Here is a tiny trained network, its code and every weight. The questions are about switching its units off for an input and a target symbol, where a switched-off unit gives its printed mean instead of its output.

import numpy as np


def w(rows, s, z=0):
    codes = np.array(rows[::2]) - 128.0
    scale = np.full(codes.shape[1], s)
    scale[-1] = z or s
    return codes * scale


def f(y):
    return np.maximum(y, 0)


def softmax(a):
    e = np.exp(a - a.max(-1, keepdims=True))
    return e / e.sum(-1, keepdims=True)


def log_softmax(a):
    a = a - a.max(-1, keepdims=True)
    return a - np.log(np.exp(a).sum(-1, keepdims=True))


def net(x, mask):
    ids = ['ΓΣβεηθλμπφω'.index(c) for c in x.split()]
    T = len(ids)
    res = E[ids] + P[:T]
    u = 0
    for l in range(2):
        r = res
        for j in range(2):
            rows = slice(2 * j, 2 * j + 2)
            q, k, v = (r @ M[l][rows].T for M in (Q, K, V))
            z = softmax(np.where(np.tri(T) > 0, q @ k.T / 2**0.5, -1e9)) @ v
            o = O[l][rows]
            res = res + np.where(mask[u + j], z, o[:, -1]) @ o[:, :-1]
        u += 2
        y = f(res @ A[l][:, :-1].T + A[l][:, -1])
        res = res + np.where(mask[u : u + 16], y, B[l][:, -1]) @ B[l][:, :-1]
        u += 16
    return log_softmax(res[-1] @ U[:, :-1].T + U[:, -1])


Q, K, V, O, A, B = {}, {}, {}, {}, {}, {}
E = w([
[156,89,38,90,104,81,77],'Γ',
[179,121,24,159,176,12,144],'Σ',
[110,129,79,145,231,87,82],'β',
[56,108,95,118,223,171,139],'ε',
[128,92,100,219,147,200,117],'η',
[82,160,138,181,154,118,196],'θ',
[38,101,99,46,162,185,79],'λ',
[87,101,66,84,92,141,129],'μ',
[130,128,166,108,102,173,133],'π',
[69,148,173,188,230,123,159],'φ',
[126,101,66,73,141,5,72],'ω',
],0.017)
P = w([
[195,29,191,69,206,115,197],'0',
[184,50,195,94,174,95,179],'1',
[155,66,191,130,162,90,157],'2',
[143,81,180,159,157,79,140],'3',
[140,98,154,158,149,85,132],'4',
[138,118,138,162,141,93,124],'5',
[129,137,125,161,139,114,126],'6',
[131,158,103,157,139,136,124],'7',
[128,178,82,153,136,155,127],'8',
[122,196,62,141,129,180,127],'9',
[111,219,50,133,126,203,129],'10',
[112,242,29,122,120,225,134],'11',
[98,255,11,122,133,245,139],'12',
],0.0072)
Q[0] = w([
[241,154,250,68,81,200,113],'0.h1',
[177,109,159,90,100,127,203],'0.h1',
[169,181,194,112,88,121,134],'0.h2',
[139,139,156,149,128,121,131],'0.h2',
],0.012)
K[0] = w([
[191,18,250,70,165,83,160],'0.h1',
[131,77,165,119,134,157,107],'0.h1',
[146,62,171,102,164,112,119],'0.h2',
[123,84,130,136,154,121,166],'0.h2',
],0.014)
V[0] = w([
[146,135,128,214,94,140,64],'0.h1',
[180,99,110,127,114,170,120],'0.h1',
[105,121,64,208,56,104,149],'0.h2',
[30,134,2,186,98,143,145],'0.h2',
],0.0088)
O[0] = w([
[109,156,64,2,162,181,193,152],'0.h1',
[106,142,108,137,167,59,169,150],'0.h1',
[61,157,157,161,113,148,157,162],'0.h2',
[59,179,251,174,44,82,126,255],'0.h2',
],0.0051,0.0058)
A[0] = w([
[132,83,158,108,68,130,236,232],'0.n1',
[173,193,152,94,203,155,85,23],'0.n2',
[174,132,68,167,81,130,162,191],'0.n3',
[162,129,199,126,157,147,123,113],'0.n4',
[161,153,151,186,170,159,157,23],'0.n5',
[91,77,172,91,97,151,83,38],'0.n6',
[175,133,53,116,71,123,49,34],'0.n7',
[149,140,181,116,107,113,214,47],'0.n8',
[93,82,97,123,121,127,225,61],'0.n9',
[133,92,112,173,105,151,204,5],'0.n10',
[149,159,162,114,90,57,91,110],'0.n11',
[107,108,173,133,110,167,155,65],'0.n12',
[97,173,151,40,184,91,91,9],'0.n13',
[105,111,57,146,145,132,110,198],'0.n14',
[189,146,254,104,36,169,88,12],'0.n15',
[96,123,122,147,115,145,25,33],'0.n16',
],0.0083,0.0022)
B[0] = w([
[147,111,109,153,165,115,54,168],'0.n1',
[129,100,79,126,94,173,61,153],'0.n2',
[87,138,172,187,108,67,102,189],'0.n3',
[124,115,80,127,161,129,129,148],'0.n4',
[127,114,112,62,63,71,204,194],'0.n5',
[117,112,105,96,109,28,226,155],'0.n6',
[78,123,174,97,109,211,129,159],'0.n7',
[192,134,144,157,179,110,197,135],'0.n8',
[115,132,121,134,150,84,65,170],'0.n9',
[152,115,200,139,54,102,118,172],'0.n10',
[156,164,171,147,143,131,192,163],'0.n11',
[112,135,147,172,117,77,88,163],'0.n12',
[129,151,214,157,127,178,119,192],'0.n13',
[125,129,180,135,93,148,54,254],'0.n14',
[92,153,121,157,246,116,153,136],'0.n15',
[166,147,130,135,130,63,238,173],'0.n16',
],0.012,0.0046)
Q[1] = w([
[5,120,180,145,191,117,112],'1.h1',
[51,69,138,177,91,115,130],'1.h1',
[137,145,112,89,157,100,128],'1.h2',
[229,139,33,119,77,137,159],'1.h2',
],0.014)
K[1] = w([
[110,250,88,143,56,135,117],'1.h1',
[110,236,127,136,151,171,146],'1.h1',
[130,60,126,150,115,126,144],'1.h2',
[170,29,191,100,188,103,108],'1.h2',
],0.015)
V[1] = w([
[197,177,70,204,223,116,70],'1.h1',
[232,197,252,55,75,83,50],'1.h1',
[178,104,32,231,36,116,85],'1.h2',
[85,128,30,31,125,53,58],'1.h2',
],0.014)
O[1] = w([
[50,252,173,163,128,254,168,113],'1.h1',
[224,240,174,17,56,112,89,184],'1.h1',
[195,142,6,150,173,211,206,254],'1.h2',
[148,200,32,179,63,26,90,65],'1.h2',
],0.0081,0.0069)
A[1] = w([
[103,86,121,138,2,179,154,91],'1.n1',
[38,132,76,91,87,115,96,94],'1.n2',
[59,101,46,4,131,201,133,67],'1.n3',
[96,188,128,110,105,131,208,2],'1.n4',
[153,129,164,250,52,150,49,104],'1.n5',
[184,28,173,146,155,158,44,58],'1.n6',
[67,152,78,141,162,107,52,90],'1.n7',
[120,93,177,91,160,110,131,166],'1.n8',
[91,169,143,87,71,164,152,106],'1.n9',
[92,74,51,54,26,202,94,103],'1.n10',
[189,76,96,177,62,175,117,98],'1.n11',
[115,102,145,60,211,165,84,133],'1.n12',
[171,122,172,106,91,97,151,69],'1.n13',
[127,67,100,100,80,234,15,106],'1.n14',
[140,119,108,224,110,148,126,129],'1.n15',
[231,103,96,173,78,203,114,162],'1.n16',
],0.0087,0.0071)
B[1] = w([
[180,153,93,135,135,126,66,180],'1.n1',
[91,189,184,118,113,134,117,170],'1.n2',
[80,168,108,115,124,37,78,160],'1.n3',
[118,71,129,34,137,87,102,159],'1.n4',
[142,95,147,173,49,98,127,216],'1.n5',
[55,129,154,19,106,117,156,201],'1.n6',
[131,134,181,74,182,103,89,183],'1.n7',
[181,152,117,120,112,191,138,225],'1.n8',
[100,130,133,152,94,136,166,189],'1.n9',
[172,88,95,165,180,177,198,165],'1.n10',
[81,62,118,37,120,95,171,199],'1.n11',
[136,51,107,170,116,128,122,225],'1.n12',
[111,95,76,185,166,127,145,185],'1.n13',
[163,135,212,129,148,187,109,178],'1.n14',
[50,136,184,147,197,156,96,241],'1.n15',
[123,164,6,141,75,120,134,255],'1.n16',
],0.014,0.0069)
U = w([
[255,173,118,91,90,131,103,219],'Γ',
[140,241,149,158,110,143,209,135],'Σ',
[155,168,93,144,113,185,15,77],'β',
[120,108,156,126,126,119,68,2],'ε',
[168,74,85,145,76,187,108,243],'η',
[164,111,186,185,144,93,197,135],'θ',
[136,154,67,94,123,81,43,123],'λ',
[126,196,72,170,158,31,118,233],'μ',
[97,192,49,70,114,174,143,72],'π',
[173,151,42,52,252,175,113,161],'φ',
[155,112,177,95,88,56,130,41],'ω',
],0.006,0.0037)

Each question gives the input, a string of symbols that net reads in full, and the target symbol t.
The units are the heads (2 rows each of Q, K, V and O) and the neurons (one row each of A and B). Each row of codes is followed by its name. A weight is (code - 128) times the scale printed after its matrix; where a second scale follows, it is the last column's (O, A, B and U).
mask holds one flag per unit, layer by layer, with each layer's heads first. A switched-off unit (its flag False) gives its mean, the last column of its rows in O or B, instead of its output. The means were averaged over made-up inputs and are rounded, as every weight is.
A unit's drop is (log p(t) with every unit on - log p(t) with that unit switched off) / (log p(t) with every unit on - log p(t) with every unit switched off).
The circuit of an input: a set's keep is (log p(t) with only the set's units on - log p(t) with every unit switched off) / (log p(t) with every unit on - log p(t) with every unit switched off). Starting from the 12 units with the biggest drops (on a tie, the unit counted first), units are removed one at a time, each time the one whose removal leaves the highest keep (on an exact tie, the one counted first), for as long as the keep stays at least 0.8.
units of the circuit, in order: the units of the circuit, biggest drop first
k most important neurons: the k neurons with the biggest drops, biggest first
k most important neurons of layer l: the k neurons of layer l with the biggest drops, biggest first
which heads matter: for each layer, one digit per head in row order, 1 if its drop is at least 0.15 and else 0, layers parted by /
input η ω μ, target Γ: units of the circuit, in order : [1.h1; 0.n13; 0.n11]
input θ λ η λ β Γ φ μ ω ω, target Γ: units of the circuit, in order : [1.h1; 0.n11]
input π η η η π β, target β: which heads matter : 11 / 10
input η η β η η η η Σ π η β φ, target θ: which heads matter : 01 / 11
input η η ω λ η β, target η: units of the circuit, in order : [1.n12; 1.h2]
input λ λ η ε λ ω η ω η Σ μ ε, target μ: units of the circuit, in order : [1.h2; 1.h1]
input η β η β ε ω ε ω π ω η φ, target η: units of the circuit, in order : [1.n12; 1.h2]
input ω μ β η Γ π β η φ ω, target η: units of the circuit, in order : [1.n12; 1.h2; 0.n7]
input μ η μ ω, target μ: 4 most important neurons : [1.n13; 0.n13; 1.n8; 0.n11]
input η μ β Σ η λ η, target ω: units of the circuit, in order : [1.h1; 1.n6; 0.n13; 1.h2]
input ω η φ θ Σ ε β π μ φ η Γ, target Γ: 2 most important neurons : [0.n7; 1.n15]
input β π η Γ μ, target λ: units of the circuit, in order : [1.h2; 1.h1]
input μ η ε φ φ φ β, target ε: units of the circuit, in order : [1.h2]
input φ φ η η β ω ε φ θ Σ β, target Σ: which heads matter : 01 / 10
input η μ Γ η η Γ η β ω Γ Σ η η, target φ: units of the circuit, in order : [1.h2; 0.h2; 1.n5]
input ω η η μ φ φ η θ η ω η η π, target φ: units of the circuit, in order : [0.n15; 1.h2; 1.n5]
input η η η μ μ μ μ Σ η μ ω Σ ω, target Σ: 3 most important neurons : [1.n9; 0.n5; 0.n11]
input μ Σ η φ μ λ, target μ: which heads matter : 00 / 01
input φ θ ε η Σ η φ, target φ: units of the circuit, in order : [1.h2; 0.h2]
input β η Σ, target φ: units of the circuit, in order : [1.h2; 1.n5; 0.n10]
input η μ μ θ π η η Σ ω, target π: most important neuron : [0.n3]
input ω λ η μ η θ φ θ, target θ: units of the circuit, in order : [1.h2]
input ω λ μ φ, target μ: units of the circuit, in order : [1.h2; 0.n13]
input ε Σ ω ω π μ μ Γ μ μ, target μ: which heads matter : 01 / 01
input Γ β η η, target π: which heads matter : 11 / 01
input Σ ε η Σ, target φ: which heads matter : 10 / 01
input θ η η η φ ω ω θ β π μ μ π, target μ: which heads matter : 00 / 01
input β ω β, target Γ: 2 most important neurons : [1.n15; 0.n13]
input η β Γ η Σ Σ λ Σ, target Σ: 4 most important neurons of layer 0 : [0.n11; 0.n5; 0.n6; 0.n3]
